Below are the code and all the weights of a small trained network. Each question names an input and a class and asks about switching units off, where a switched-off unit gives its printed mean instead of its output.

import numpy as np


def w(rows, s, z=0):
    codes = np.array(rows[::2]) - 128.0
    scale = np.full(codes.shape[1], s)
    scale[-1] = z or s
    return codes * scale


def norm(h):
    return h / np.sqrt((h * h).mean(-1, keepdims=True) + 1e-5)


def f(y):
    return y / 2 * (1 + np.tanh(0.7978845608 * (y + 0.044715 * y**3)))


def log_softmax(a):
    a = a - a.max(-1, keepdims=True)
    return a - np.log(np.exp(a).sum(-1, keepdims=True))


def net(x, mask):
    res = np.array(x, float).reshape(1, 6) / 4 @ E
    u = 0
    for l in range(4):
        y = f(norm(res) @ A[l][:, :-1].T + A[l][:, -1])
        res = res + np.where(mask[u : u + 8], y, B[l][:, -1]) @ B[l][:, :-1]
        u += 8
    return log_softmax(norm(res)[-1] @ U[:, :-1].T + U[:, -1])


A, B = {}, {}
E = w([
[139,111,136,129,130],'x0',
[87,178,96,122,119],'x1',
[58,127,173,85,131],'x2',
[89,112,105,166,162],'x3',
[152,145,89,82,247],'x4',
[146,195,171,171,162],'x5',
],0.012)
A[0] = w([
[213,193,172,29,79,34],'L0N1',
[117,63,138,139,13,99],'L0N2',
[51,106,105,250,207,4],'L0N3',
[157,152,87,64,186,63],'L0N4',
[86,23,215,217,186,53],'L0N5',
[54,58,71,196,162,90],'L0N6',
[147,46,67,56,81,47],'L0N7',
[204,146,2,209,96,72],'L0N8',
],0.011,0.0036)
B[0] = w([
[211,202,56,110,73,185],'L0N1',
[106,8,75,112,141,254],'L0N2',
[197,174,72,132,34,206],'L0N3',
[56,28,69,220,99,205],'L0N4',
[206,126,166,88,97,186],'L0N5',
[154,180,48,81,102,202],'L0N6',
[152,240,24,68,155,208],'L0N7',
[81,93,228,53,123,249],'L0N8',
],0.016,0.0051)
A[1] = w([
[2,210,113,162,75,165],'L1N1',
[132,127,50,192,242,69],'L1N2',
[158,146,104,145,199,17],'L1N3',
[189,111,70,150,168,60],'L1N4',
[158,177,169,232,128,92],'L1N5',
[170,185,61,179,53,167],'L1N6',
[150,198,186,241,164,72],'L1N7',
[129,157,175,252,21,5],'L1N8',
],0.013,0.0024)
B[1] = w([
[250,96,177,142,153,206],'L1N1',
[132,22,109,86,119,205],'L1N2',
[104,101,113,184,97,137],'L1N3',
[125,89,160,99,86,183],'L1N4',
[133,186,92,167,172,158],'L1N5',
[164,98,112,83,76,254],'L1N6',
[144,197,63,119,158,161],'L1N7',
[119,33,62,127,172,180],'L1N8',
],0.02,0.0073)
A[2] = w([
[145,131,130,176,32,107],'L2N1',
[114,143,129,145,124,108],'L2N2',
[67,69,66,133,143,175],'L2N3',
[112,114,112,248,44,117],'L2N4',
[142,169,91,132,70,165],'L2N5',
[186,96,141,39,104,140],'L2N6',
[166,167,75,144,193,134],'L2N7',
[113,91,166,65,162,251],'L2N8',
],0.017,0.0023)
B[2] = w([
[65,33,116,70,60,150],'L2N1',
[146,106,121,72,145,120],'L2N2',
[106,100,123,236,197,190],'L2N3',
[51,6,79,166,215,132],'L2N4',
[76,183,129,108,41,158],'L2N5',
[218,191,186,254,91,252],'L2N6',
[49,138,62,224,188,147],'L2N7',
[62,153,161,191,182,171],'L2N8',
],0.012,0.018)
A[3] = w([
[137,172,90,106,186,84],'L3N1',
[77,131,129,150,214,97],'L3N2',
[111,158,140,208,121,78],'L3N3',
[143,215,222,219,169,254],'L3N4',
[174,171,128,121,100,82],'L3N5',
[59,170,88,192,139,10],'L3N6',
[153,146,4,150,170,76],'L3N7',
[55,150,103,97,91,52],'L3N8',
],0.016,0.0016)
B[3] = w([
[122,157,87,108,198,139],'L3N1',
[48,141,183,98,54,183],'L3N2',
[202,103,171,111,146,206],'L3N3',
[137,141,242,5,175,255],'L3N4',
[90,145,172,92,56,208],'L3N5',
[121,153,149,75,104,174],'L3N6',
[109,243,137,158,223,254],'L3N7',
[102,77,117,124,164,120],'L3N8',
],0.016,0.0074)
U = w([
[64,3,91,149,165,168],'0',
[142,133,98,75,42,95],'1',
[96,114,209,63,152,133],'2',
[145,117,169,104,133,163],'3',
[109,190,73,125,176,1],'4',
[111,119,160,137,114,137],'5',
],0.012,0.0029)

Each question gives the input, the list of numbers given to net, and the class t.
The units are the neurons (one row each of A and B). Each row of codes is followed by its name. A weight is (code - 128) times the scale printed after its matrix; where a second scale follows, it is the last column's (A, B and U).
mask holds one flag per neuron, layer by layer. A switched-off neuron (its flag False) gives its mean, the last column of its row in B, instead of its output. The means were averaged over made-up inputs and are rounded, as every weight is.
A unit's drop is (log p(t) with every unit on - log p(t) with that unit switched off) / (log p(t) with every unit on - log p(t) with every unit switched off).
The circuit of an input: a set's keep is (log p(t) with only the set's units on - log p(t) with every unit switched off) / (log p(t) with every unit on - log p(t) with every unit switched off). Starting from the 12 units with the biggest drops (on a tie, the unit counted first), units are removed one at a time, each time the one whose removal leaves the highest keep (on an exact tie, the one counted first), for as long as the keep stays at least 0.8.
units of the circuit, in order: the units of the circuit, biggest drop first
most important unit: the unit with the biggest drop
k most important neurons: the k neurons with the biggest drops, biggest first
top k neurons in layer l: the k neurons of layer l with the biggest drops, biggest first
input [-7,-7,7,3,-8,-4], class 0: most important unit	L0N2
input [2,-3,-4,0,0,6], class 4: top 3 neurons in layer 2	[L2N6; L2N7; L2N8]
input [-5,4,-6,-5,0,-8], class 4: units of the circuit, in order	[L0N7; L3N7]
input [6,-8,-6,8,5,-4], class 1: units of the circuit, in order	[L0N6; L0N3; L1N4]
input [-1,-2,-3,-3,2,0], class 1: units of the circuit, in order	[L0N1; L1N1]
input [-4,2,4,0,2,5], class 4: 4 most important neurons	[L0N2; L0N8; L1N7; L0N6]
input [3,-2,3,5,-5,-3], class 0: top 3 neurons in layer 1	[L1N1; L1N6; L1N7]
input [-7,1,1,-7,7,6], class 0: units of the circuit, in order	[L0N4; L1N2]
input [0,0,1,7,6,6], class 1: units of the circuit, in order	[L0N3; L1N6]
input [7,8,-8,-6,6,0], class 2: 2 most important neurons	[L0N8; L0N3]
input [-8,2,-5,4,-4,-8], class 4: 2 most important neurons	[L0N7; L0N2]
input [-6,3,-5,0,-3,-8], class 4: 3 most important neurons	[L0N7; L0N2; L1N1]
input [5,4,0,-6,-4,3], class 1: units of the circuit, in order	[L0N1; L1N6]
input [3,8,-8,4,-3,6], class 2: top 3 neurons in layer 0	[L0N8; L0N4; L0N1]
input [-6,3,5,-3,6,0], class 0: units of the circuit, in order	[L0N4]
input [2,4,6,-5,-1,-7], class 4: units of the circuit, in order	[L0N7; L3N7]
input [6,4,-6,6,3,1], class 1: units of the circuit, in order	[L0N3; L1N6]
input [-3,-5,5,-5,-4,7], class 4: top 2 neurons in layer 2	[L2N7; L2N8]
input [7,6,6,-7,3,7], class 1: 3 most important neurons	[L0N1; L1N6; L0N8]
input [-7,7,-1,3,3,-8], class 4: units of the circuit, in order	[L3N7]
input [4,-2,8,8,-2,-7], class 1: 4 most important neurons	[L0N6; L0N5; L0N8; L1N8]
input [2,7,-6,7,-5,-8], class 4: units of the circuit, in order	[L3N7; L0N7]
